Below is a small trained network, with its code and all its weights. Each question gives an input and a target symbol and asks what happens when units are switched off, that is, made to give their printed mean instead of their output.

import numpy as np


def w(rows, s, z=0):
    codes = np.array(rows[::2]) - 128.0
    scale = np.full(codes.shape[1], s)
    scale[-1] = z or s
    return codes * scale


def f(y):
    return np.maximum(y, 0)


def softmax(a):
    e = np.exp(a - a.max(-1, keepdims=True))
    return e / e.sum(-1, keepdims=True)


def log_softmax(a):
    a = a - a.max(-1, keepdims=True)
    return a - np.log(np.exp(a).sum(-1, keepdims=True))


def net(x, mask):
    ids = ['ΓΔΘΛΞΠΣΦαβεζημτψ'.index(c) for c in x.split()]
    T = len(ids)
    res = E[ids] + P[:T]
    r = res
    for j in range(2):
        rows = slice(4 * j, 4 * j + 4)
        q, k, v = (r @ M[0][rows].T for M in (Q, K, V))
        z = softmax(np.where(np.tri(T) > 0, q @ k.T / 4**0.5, -1e9)) @ v
        o = O[0][rows]
        res = res + np.where(mask[j], z, o[:, -1]) @ o[:, :-1]
    y = f(res @ A[0][:, :-1].T + A[0][:, -1])
    res = res + np.where(mask[2:6], y, B[0][:, -1]) @ B[0][:, :-1]
    return log_softmax(res[-1] @ U[:, :-1].T + U[:, -1])


Q, K, V, O, A, B = {}, {}, {}, {}, {}, {}
E = w([
[251,114,144],'Γ',
[164,52,142],'Δ',
[181,120,231],'Θ',
[90,74,192],'Λ',
[142,139,142],'Ξ',
[105,74,114],'Π',
[146,149,130],'Σ',
[43,172,154],'Φ',
[82,114,53],'α',
[133,153,93],'β',
[110,164,127],'ε',
[177,218,133],'ζ',
[186,112,76],'η',
[74,198,101],'μ',
[100,163,205],'τ',
[71,83,123],'ψ',
],0.017)
P = w([
[2,190,99],'0',
[36,172,122],'1',
[57,158,130],'2',
[76,152,137],'3',
[100,152,138],'4',
[95,152,140],'5',
],0.003)
Q[0] = w([
[189,35,86],'H1',
[42,139,60],'H1',
[88,95,73],'H1',
[104,163,143],'H1',
[151,140,40],'H2',
[91,181,157],'H2',
[157,249,98],'H2',
[124,216,169],'H2',
],0.014)
K[0] = w([
[195,59,97],'H1',
[92,139,92],'H1',
[73,89,46],'H1',
[81,188,154],'H1',
[170,143,48],'H2',
[109,175,171],'H2',
[183,249,118],'H2',
[153,167,160],'H2',
],0.015)
V[0] = w([
[176,26,100],'H1',
[209,82,186],'H1',
[137,140,87],'H1',
[195,119,47],'H1',
[50,219,204],'H2',
[220,176,15],'H2',
[147,255,96],'H2',
[132,231,126],'H2',
],0.0063)
O[0] = w([
[214,42,100,75],'H1',
[254,36,203,73],'H1',
[117,103,100,109],'H1',
[182,120,78,48],'H1',
[67,170,160,217],'H2',
[233,156,85,4],'H2',
[145,217,113,91],'H2',
[130,209,118,117],'H2',
],0.0052,0.0038)
A[0] = w([
[117,85,171,253],'N1',
[52,133,42,104],'N2',
[154,182,9,214],'N3',
[117,57,91,102],'N4',
],0.011,0.0033)
B[0] = w([
[84,43,148,255],'N1',
[224,142,17,255],'N2',
[254,121,231,206],'N3',
[89,160,23,207],'N4',
],0.0079,0.0066)
U = w([
[48,97,6,216],'Γ',
[121,13,56,164],'Δ',
[150,83,255,130],'Θ',
[24,50,183,3],'Λ',
[111,135,147,143],'Ξ',
[128,106,147,79],'Π',
[15,241,63,69],'Σ',
[163,206,219,94],'Φ',
[197,123,2,8],'α',
[173,149,138,225],'β',
[109,119,135,57],'ε',
[127,120,132,59],'ζ',
[234,59,157,143],'η',
[125,224,82,160],'μ',
[125,134,146,158],'τ',
[24,213,210,167],'ψ',
],0.0076,0.0057)

Each question gives the input, a string of symbols that net reads in full, and the target symbol t.
The units are the heads (4 rows each of Q, K, V and O) and the neurons (one row each of A and B). Each row of codes is followed by its name. A weight is (code - 128) times the scale printed after its matrix; where a second scale follows, it is the last column's (O, A, B and U).
mask holds one flag per unit, heads first, then neurons. A switched-off unit (its flag False) gives its mean, the last column of its rows in O or B, instead of its output. The means were averaged over made-up inputs and are rounded, as every weight is.
A unit's drop is (log p(t) with every unit on - log p(t) with that unit switched off) / (log p(t) with every unit on - log p(t) with every unit switched off).
The circuit of an input: a set's keep is (log p(t) with only the set's units on - log p(t) with every unit switched off) / (log p(t) with every unit on - log p(t) with every unit switched off). Starting from all 6 units, units are removed one at a time, each time the one whose removal leaves the highest keep (on an exact tie, the one counted first), for as long as the keep stays at least 0.8.
circuit, biggest first: the units of the circuit, biggest drop first
top k neurons: the k neurons with the biggest drops, biggest first
heads that matter: for each layer, one digit per head in row order, 1 if its drop is at least 0.15 and else 0, layers parted by /
drop of u: that unit's drop, to one decimal
input τ Π Φ Φ, target Σ: top 3 neurons	(N2; N3; N1)
input Ξ β Δ Ξ Λ, target Λ: circuit, biggest first	(H2; N2; N1)
input τ Λ Θ α, target α: heads that matter	10
input Φ Π Φ ε, target Σ: heads that matter	11
input Σ Π Σ α Σ Φ, target Σ: top 2 neurons	(N3; N2)
input β Γ β Π Π τ, target ψ: top 2 neurons	(N2; N3)
input ε β ψ α, target α: top 3 neurons	(N2; N3; N1)
input ε Δ Π Θ Φ τ, target ψ: top neuron	(N2)
input Π Φ Π Π μ, target μ: top 2 neurons	(N2; N3)
input τ Λ ζ, target Φ: drop of H2	0.6
input Φ Σ τ Φ Θ η, target η: drop of N3	0.5
input ψ ψ ε η, target η: drop of N3	0.6
